Questions about the table below. Indices start at 0.
1) Find the top-left entry.
2) Find the entry at row 2, column 0.
3) Find the bottom-right entry.
1  3  5  5  8  8
6  3  7  4  4  6
5  7  6  5  6  5
1) 1
2) 5
3) 5

Read these off the row that follows.
1) Read off the 3rd entry from the right.
2) Read off the 1st entry from the right.
3) Read off the 2nd entry.
4) Read off the entry just right of the largest entry.
5) Read off the entry just left of the largest entry.
[ -3 -11  -9 -25  47  34  21   4 -21  15 -13 -12   6  45]
1) -12
2) 45
3) -11
4) 34
5) -25

Read these off the matrix that follows. Rows and columns are numbered from 0.
1) Give the entry just left of -53.
2) Give the entry in row 1 and column 0.
3) Give the entry directly below 5.
4) Give the entry just right of the smallest entry.
5) Give the entry just left of the largest entry.
6) Give the entry in row 2 and column 0.
7) Give the top-left entry.
8) Give the entry directly above -32.
[[ 28  -3 -25  12  18  11  19   3 -53  14  15   3   1]
 [-23   0  34  11 -21  -4 -10   0  32 -19 -12   1   3]
 [ -2  -2   5  -3  14  -2  -3  -2   7  -7  -1  -2  -1]
 [ 17  -1 -17   6   9   6  12   2 -32  10   9   2   1]]
1) 3
2) -23
3) -17
4) 14
5) 0
6) -2
7) 28
8) 7

Questions about the grid below. Counting starts at 0.
1) Give the entry at row 1, column 1.
2) Give the top entry of the column that holds the largest entry.
3) Give the entry in row 2 and column 0.
4) Give the top-right entry.
5) Give the entry at row 1, column 0.
6) Give the bottom-left entry.
7) Give the entry at row 0, column 1.
8) Give the entry directly above the largest entry.
[[-17 -28  15 -23   9 -24  20  -7]
 [  0 -35   2 -33  -5 -23  11 -10]
 [ -1   6 -28 -38  -8  -3   4  -7]
 [ 43  -7  -6 -32 -39   7 -13   5]
 [ 45  -6  18 -20 -37   9 -11  15]
 [  6  18 -38 -14   7   2 -20 -41]
 [  3  29 -31   3  -4  14 -11  -7]
 [-10  -7  -7 -19   9 -13   4 -18]
 [ 16   3  -2   4 -11   1  -7  -4]
 [-23 -27  12 -19  13 -23  19  -3]
 [ 43 -18   0 -30 -22  -4 -20 -27]
 [ 21   8 -27 -19  -2  -7 -25 -49]]
1) -35
2) -17
3) -1
4) -7
5) 0
6) 21
7) -28
8) 43

data =
[[ 2  6 13 30 41 50 35 19 10  3  2  1  0]
 [30 46 44 34 21 10  4  2  1  1  1  1  1]
 [39 49 39 27 15  7  3  1  0  0  1  0  0]
 [ 1  2  3  4 12 19 35 46 41 27 12  4  2]
 [ 1  2  2  1  5 11 23 36 45 41 28 12  6]
 [18 31 45 43 33 17 10  4  1  0  1  1  0]
 [16 27 43 44 33 19 10  4  0  1  1  1  1]
 [ 1  2  2  0 -1  5 -1  1  3  7 13 34 42]
 [14 26 42 45 36 21 11  4  1  1  1  1  1]
 [39 21  9  6  1  5  0  1  0  0  1  1  1]
 [ 1  2  4 10 19 32 45 43 31 17  6  3  1]
 [ 7 14 28 42 43 33 20  9  4  1  1  1  0]
 [ 1  2  2  1  3  8 16 27 41 46 41 21  9]]
Which number is the first entry in the row that holds the largest entry? 2
The largest entry in the first row -> 50
The top-right entry -> 0
Which number is the largest entry in the last row? 46
Which number is the third entry on the main diagonal? 39
Which number is the entry just left of the centre entry? 19
Which number is the bottom-left entry? 1
Which number is the last entry, reading row by row? 9
Which number is the fifth entry, reading row by row? 41
The second largest entry -> 49
Which number is the second entry from the end, reading row by row? 21
Which number is the 3rd entry on the diagonal from the top-right corner? 1
The fifth-last entry, reading row by row: 41
Which number is the entry directly below the largest entry? 10
Which number is the entry just right of 8? 16
Which number is the fourth entry in reading order? 30
The centre entry -> 10
Which number is the entry directly above the centre entry? 10
Which number is the third entry from the end, reading row by row? 41
The entry directly below the centre entry is -1
The third entry in reading order: 13
Which number is the largest entry in the last column? 42
The bottom entry of the column that holds the largest entry is 8
The entry just right of the centre entry is 4
